Below are the code and all the weights of a small trained network. Each question names an input and a class and asks about switching units off, where a switched-off unit gives its printed mean instead of its output.

import numpy as np


def w(rows, s, z=0):
    codes = np.array(rows[::2]) - 128.0
    scale = np.full(codes.shape[1], s)
    scale[-1] = z or s
    return codes * scale


def f(y):
    return np.maximum(y, 0)


def log_softmax(a):
    a = a - a.max(-1, keepdims=True)
    return a - np.log(np.exp(a).sum(-1, keepdims=True))


def net(x, mask):
    res = np.array(x, float).reshape(1, 4) / 4 @ E
    y = f(res @ A[0][:, :-1].T + A[0][:, -1])
    res = res + np.where(mask, y, B[0][:, -1]) @ B[0][:, :-1]
    return log_softmax(res[-1] @ U[:, :-1].T + U[:, -1])


A, B = {}, {}
E = w([
[78,122,197,186,233,33,202],'x0',
[147,80,12,146,207,58,41],'x1',
[230,2,201,182,140,188,75],'x2',
[180,178,67,197,177,197,240],'x3',
],0.0099)
A[0] = w([
[115,120,74,115,111,178,101,165],'neuron 1',
[107,84,153,77,102,84,104,33],'neuron 2',
[156,157,100,166,143,200,176,3],'neuron 3',
[160,174,135,124,160,177,176,71],'neuron 4',
[162,141,110,72,110,173,85,150],'neuron 5',
[93,193,64,98,123,87,117,116],'neuron 6',
[110,117,193,73,93,124,135,97],'neuron 7',
[75,205,114,88,124,122,133,114],'neuron 8',
[98,141,167,148,162,94,144,176],'neuron 9',
[117,113,111,74,179,79,46,53],'neuron 10',
[144,144,134,113,61,170,130,140],'neuron 11',
[110,130,155,105,94,97,77,24],'neuron 12',
[184,162,106,81,73,157,80,123],'neuron 13',
[140,79,3,144,149,128,98,20],'neuron 14',
[106,127,195,113,78,110,113,78],'neuron 15',
[74,117,183,123,93,98,68,69],'neuron 16',
[160,108,82,169,161,109,73,62],'neuron 17',
[178,101,172,137,134,148,85,98],'neuron 18',
[172,64,174,126,118,176,130,127],'neuron 19',
[108,102,192,174,159,111,141,163],'neuron 20',
[114,128,190,146,194,82,163,137],'neuron 21',
[102,147,98,97,119,134,171,35],'neuron 22',
[222,79,156,174,153,155,110,102],'neuron 23',
[120,161,234,140,47,185,175,33],'neuron 24',
[163,128,70,129,54,182,126,122],'neuron 25',
[164,121,90,144,159,159,177,38],'neuron 26',
[193,170,79,186,159,145,173,4],'neuron 27',
[172,92,196,150,154,164,97,106],'neuron 28',
],0.014,0.0026)
B[0] = w([
[134,115,181,89,163,115,120,174],'neuron 1',
[72,45,43,120,126,212,184,182],'neuron 2',
[31,66,84,140,124,168,180,196],'neuron 3',
[89,52,119,150,85,140,186,189],'neuron 4',
[102,105,176,57,192,99,151,189],'neuron 5',
[204,228,103,127,67,133,98,213],'neuron 6',
[117,79,150,215,149,147,124,186],'neuron 7',
[217,207,88,113,18,155,26,212],'neuron 8',
[173,165,162,42,155,87,130,194],'neuron 9',
[95,93,165,231,141,148,164,204],'neuron 10',
[141,150,200,107,180,58,154,190],'neuron 11',
[109,99,52,125,141,147,169,176],'neuron 12',
[152,123,176,51,189,117,179,201],'neuron 13',
[145,118,194,217,183,86,114,206],'neuron 14',
[33,99,88,186,131,183,170,182],'neuron 15',
[55,81,72,118,112,196,205,194],'neuron 16',
[159,176,199,196,122,77,115,192],'neuron 17',
[139,162,115,108,84,152,85,191],'neuron 18',
[155,195,84,125,101,147,43,208],'neuron 19',
[177,127,145,35,177,83,110,197],'neuron 20',
[156,132,174,34,221,72,179,219],'neuron 21',
[177,149,96,138,78,157,66,173],'neuron 22',
[187,205,61,114,53,149,86,224],'neuron 23',
[110,145,250,255,137,66,81,249],'neuron 24',
[125,104,163,53,189,104,158,199],'neuron 25',
[67,80,58,143,124,156,171,180],'neuron 26',
[90,43,73,140,118,135,186,201],'neuron 27',
[183,184,86,94,58,163,104,207],'neuron 28',
],0.0084,0.018)
U = w([
[143,122,164,6,194,99,144,142],'0',
[160,175,101,96,64,147,98,136],'1',
[131,119,180,223,154,107,129,241],'2',
[101,60,83,128,127,167,169,1],'3',
],0.022,0.0019)

Each question gives the input, the list of numbers given to net, and the class t.
The units are the neurons (one row each of A and B). Each row of codes is followed by its name. A weight is (code - 128) times the scale printed after its matrix; where a second scale follows, it is the last column's (A, B and U).
mask holds one flag per neuron, in row order. A switched-off neuron (its flag False) gives its mean, the last column of its row in B, instead of its output. The means were averaged over made-up inputs and are rounded, as every weight is.
A unit's drop is (log p(t) with every unit on - log p(t) with that unit switched off) / (log p(t) with every unit on - log p(t) with every unit switched off).
The circuit of an input: a set's keep is (log p(t) with only the set's units on - log p(t) with every unit switched off) / (log p(t) with every unit on - log p(t) with every unit switched off). Starting from the 12 units with the biggest drops (on a tie, the unit counted first), units are removed one at a time, each time the one whose removal leaves the highest keep (on an exact tie, the one counted first), for as long as the keep stays at least 0.8.
units of the circuit, in order: the units of the circuit, biggest drop first
top k neurons: the k neurons with the biggest drops, biggest first
drop when u is switched off: that unit's drop, to one decimal
input [-5,8,-4,3], class 2: units of the circuit, in order : [neuron 14]
input [5,7,-8,0], class 1: top 2 neurons : [neuron 6; neuron 8]
input [3,-7,1,8], class 3: top 2 neurons : [neuron 3; neuron 27]
input [5,7,7,-6], class 1: top 4 neurons : [neuron 23; neuron 28; neuron 24; neuron 18]
input [-6,-5,-2,6], class 0: top 2 neurons : [neuron 25; neuron 11]
input [-8,1,8,-4], class 0: top 4 neurons : [neuron 13; neuron 5; neuron 25; neuron 8]
input [-6,8,5,-4], class 2: top 2 neurons : [neuron 10; neuron 14]
input [6,7,1,8], class 3: top 3 neurons : [neuron 27; neuron 24; neuron 26]
input [8,-8,-1,-3], class 0: top 2 neurons : [neuron 21; neuron 20]
input [5,-3,1,6], class 3: top 4 neurons : [neuron 3; neuron 27; neuron 4; neuron 26]
input [-1,-4,-3,2], class 2: top 3 neurons : [neuron 23; neuron 24; neuron 28]
input [1,-3,3,-1], class 1: top 2 neurons : [neuron 14; neuron 10]
input [4,6,-7,-8], class 3: top 3 neurons : [neuron 10; neuron 2; neuron 16]
input [5,-3,6,-7], class 3: units of the circuit, in order : [neuron 16]
input [8,8,-4,1], class 0: drop when neuron 9 is switched off : 3.6
input [3,0,6,-5], class 1: drop when neuron 21 is switched off : 0.0
input [-6,4,-1,-7], class 3: drop when neuron 20 is switched off : 0.2
